Here is a tiny trained network, its code and every weight. The questions are about switching its units off for an input and a class, where a switched-off unit gives its printed mean instead of its output.

import numpy as np


def w(rows, s, z=0):
    codes = np.array(rows[::2]) - 128.0
    scale = np.full(codes.shape[1], s)
    scale[-1] = z or s
    return codes * scale


def norm(h):
    return h / np.sqrt((h * h).mean(-1, keepdims=True) + 1e-5)


def f(y):
    return np.maximum(y, 0)


def log_softmax(a):
    a = a - a.max(-1, keepdims=True)
    return a - np.log(np.exp(a).sum(-1, keepdims=True))


def net(x, mask):
    res = np.array(x, float).reshape(1, 3) / 4 @ E
    u = 0
    for l in range(3):
        y = f(norm(res) @ A[l][:, :-1].T + A[l][:, -1])
        res = res + np.where(mask[u : u + 12], y, B[l][:, -1]) @ B[l][:, :-1]
        u += 12
    return log_softmax(norm(res)[-1] @ U[:, :-1].T + U[:, -1])


A, B = {}, {}
E = w([
[188,1,108],'x0',
[198,179,83],'x1',
[224,137,213],'x2',
],0.0066)
A[0] = w([
[78,171,68,68],'0.n1',
[57,39,156,46],'0.n2',
[15,99,146,108],'0.n3',
[169,181,195,53],'0.n4',
[50,210,112,117],'0.n5',
[53,118,169,95],'0.n6',
[49,180,49,90],'0.n7',
[172,129,184,91],'0.n8',
[221,141,110,252],'0.n9',
[165,81,55,146],'0.n10',
[173,45,4,168],'0.n11',
[45,28,179,53],'0.n12',
],0.011,0.0044)
B[0] = w([
[95,24,165,177],'0.n1',
[117,120,6,182],'0.n2',
[150,120,31,201],'0.n3',
[106,226,180,163],'0.n4',
[54,54,172,210],'0.n5',
[134,184,106,171],'0.n6',
[63,18,194,210],'0.n7',
[127,188,148,167],'0.n8',
[207,93,228,240],'0.n9',
[169,132,210,202],'0.n10',
[254,134,237,253],'0.n11',
[167,121,4,197],'0.n12',
],0.02,0.007)
A[1] = w([
[112,200,138,253],'1.n1',
[203,115,127,149],'1.n2',
[129,139,103,36],'1.n3',
[113,147,146,130],'1.n4',
[155,123,4,161],'1.n5',
[152,142,20,111],'1.n6',
[188,172,158,36],'1.n7',
[143,119,82,42],'1.n8',
[103,84,116,122],'1.n9',
[177,169,14,125],'1.n10',
[53,87,92,47],'1.n11',
[69,130,175,229],'1.n12',
],0.016,0.0026)
B[1] = w([
[54,150,76,167],'1.n1',
[66,118,33,255],'1.n2',
[135,127,139,134],'1.n3',
[115,137,99,144],'1.n4',
[251,59,154,221],'1.n5',
[204,56,73,199],'1.n6',
[148,193,175,235],'1.n7',
[185,108,141,156],'1.n8',
[170,146,146,180],'1.n9',
[194,30,166,207],'1.n10',
[154,136,179,198],'1.n11',
[72,123,49,206],'1.n12',
],0.024,0.0069)
A[2] = w([
[176,115,68,140],'2.n1',
[212,111,119,96],'2.n2',
[207,107,111,173],'2.n3',
[106,8,107,171],'2.n4',
[73,113,128,95],'2.n5',
[68,84,118,170],'2.n6',
[91,76,153,2],'2.n7',
[216,149,146,224],'2.n8',
[165,235,123,142],'2.n9',
[115,60,120,112],'2.n10',
[151,164,148,180],'2.n11',
[187,124,57,97],'2.n12',
],0.015,0.003)
B[2] = w([
[97,109,64,176],'2.n1',
[151,196,62,222],'2.n2',
[122,211,67,230],'2.n3',
[179,68,249,245],'2.n4',
[162,84,91,156],'2.n5',
[111,50,86,177],'2.n6',
[113,72,180,162],'2.n7',
[57,142,17,254],'2.n8',
[65,76,202,192],'2.n9',
[153,93,198,187],'2.n10',
[118,154,176,176],'2.n11',
[123,121,37,176],'2.n12',
],0.021,0.0095)
U = w([
[91,1,201,193],'0',
[119,183,145,90],'1',
[203,55,57,193],'2',
[131,176,26,127],'3',
[34,182,215,174],'4',
[74,98,92,2],'5',
[6,109,93,90],'6',
[209,210,158,149],'7',
],0.019,0.0076)

Each question gives the input, the list of numbers given to net, and the class t.
The units are the neurons (one row each of A and B). Each row of codes is followed by its name. A weight is (code - 128) times the scale printed after its matrix; where a second scale follows, it is the last column's (A, B and U).
mask holds one flag per neuron, layer by layer. A switched-off neuron (its flag False) gives its mean, the last column of its row in B, instead of its output. The means were averaged over made-up inputs and are rounded, as every weight is.
A unit's drop is (log p(t) with every unit on - log p(t) with that unit switched off) / (log p(t) with every unit on - log p(t) with every unit switched off).
unit that matters most: the unit with the biggest drop
k most important neurons: the k neurons with the biggest drops, biggest first
top k neurons in layer l: the k neurons of layer l with the biggest drops, biggest first
drop when u is switched off: that unit's drop, to one decimal
input [7,5,-4], class 7: unit that matters most	0.n11
input [-3,-3,0], class 0: top 3 neurons in layer 0	(0.n5; 0.n7; 0.n2)
input [-3,-3,3], class 6: 2 most important neurons	(0.n11; 0.n9)
input [1,-5,6], class 4: top 2 neurons in layer 0	(0.n3; 0.n4)
input [2,6,-6], class 0: 2 most important neurons	(0.n7; 0.n1)
input [8,-1,-7], class 3: 2 most important neurons	(0.n11; 0.n10)
input [4,-5,7], class 3: top 2 neurons in layer 2	(2.n4; 2.n12)
input [-5,0,2], class 6: 3 most important neurons	(0.n4; 1.n5; 1.n10)
input [8,-3,8], class 3: top 2 neurons in layer 2	(2.n8; 2.n4)
input [6,3,-5], class 7: top 2 neurons in layer 0	(0.n11; 0.n10)
input [-2,2,5], class 4: drop when 0.n8 is switched off	0.0
input [4,8,5], class 7: drop when 0.n9 is switched off	0.4
input [5,-1,1], class 3: drop when 1.n2 is switched off	0.1
input [4,6,3], class 7: unit that matters most	0.n9
input [-2,-3,3], class 4: drop when 0.n7 is switched off	0.2
